Here is a tiny trained network, its code and every weight. The questions are about switching its units off for an input and a class, where a switched-off unit gives its printed mean instead of its output.

import numpy as np


def w(rows, s, z=0):
    codes = np.array(rows[::2]) - 128.0
    scale = np.full(codes.shape[1], s)
    scale[-1] = z or s
    return codes * scale


def f(y):
    return y / 2 * (1 + np.tanh(0.7978845608 * (y + 0.044715 * y**3)))


def log_softmax(a):
    a = a - a.max(-1, keepdims=True)
    return a - np.log(np.exp(a).sum(-1, keepdims=True))


def net(x, mask):
    res = np.array(x, float).reshape(1, 4) / 4 @ E
    y = f(res @ A[0][:, :-1].T + A[0][:, -1])
    res = res + np.where(mask, y, B[0][:, -1]) @ B[0][:, :-1]
    return log_softmax(res[-1] @ U[:, :-1].T + U[:, -1])


A, B = {}, {}
E = w([
[188,243,135],'x0',
[28,254,249],'x1',
[175,177,241],'x2',
[113,43,174],'x3',
],0.0066)
A[0] = w([
[40,130,136,168],'N0',
[93,83,124,201],'N1',
[203,103,215,254],'N2',
[187,147,9,50],'N3',
[41,113,190,238],'N4',
[114,119,63,158],'N5',
],0.015,0.0043)
B[0] = w([
[106,193,9,201],'N0',
[97,67,135,193],'N1',
[133,94,180,241],'N2',
[169,110,84,235],'N3',
[61,142,120,255],'N4',
[142,104,104,193],'N5',
],0.014,0.0084)
U = w([
[37,37,165,189],'0',
[96,67,81,206],'1',
[162,199,232,186],'2',
[83,202,111,165],'3',
[242,68,98,168],'4',
[184,57,245,103],'5',
[104,96,96,2],'6',
[152,97,172,10],'7',
],0.012,0.0056)

Each question gives the input, the list of numbers given to net, and the class t.
The units are the neurons (one row each of A and B). Each row of codes is followed by its name. A weight is (code - 128) times the scale printed after its matrix; where a second scale follows, it is the last column's (A, B and U).
mask holds one flag per neuron, in row order. A switched-off neuron (its flag False) gives its mean, the last column of its row in B, instead of its output. The means were averaged over made-up inputs and are rounded, as every weight is.
A unit's drop is (log p(t) with every unit on - log p(t) with that unit switched off) / (log p(t) with every unit on - log p(t) with every unit switched off).
The circuit of an input: a set's keep is (log p(t) with only the set's units on - log p(t) with every unit switched off) / (log p(t) with every unit on - log p(t) with every unit switched off). Starting from all 6 units, units are removed one at a time, each time the one whose removal leaves the highest keep (on an exact tie, the one counted first), for as long as the keep stays at least 0.8.
circuit, biggest first: the units of the circuit, biggest drop first
most important unit: the unit with the biggest drop
k most important neurons: the k neurons with the biggest drops, biggest first
drop of u: that unit's drop, to one decimal
input [-6,5,-1,-4], class 3: most important unit : N0
input [-4,-2,7,-2], class 5: circuit, biggest first : N0, N2
input [7,3,-2,-6], class 2: circuit, biggest first : N0, N4
input [2,-7,6,2], class 5: 2 most important neurons : N2, N0
input [-1,0,5,-6], class 2: circuit, biggest first : N1, N3, N0
input [-5,-7,-2,5], class 4: 2 most important neurons : N4, N3
input [-3,-4,-8,7], class 4: 3 most important neurons : N4, N3, N5
input [-8,5,-3,1], class 3: 3 most important neurons : N0, N2, N4
input [2,-2,7,1], class 5: 3 most important neurons : N2, N0, N4
input [-4,4,-6,1], class 3: 4 most important neurons : N0, N2, N3, N4
input [6,2,1,0], class 2: drop of N0 : 0.2
input [5,-2,1,8], class 5: drop of N2 : 0.1
input [-1,8,-3,5], class 3: drop of N0 : 0.6
input [-4,6,0,-2], class 3: circuit, biggest first : N0
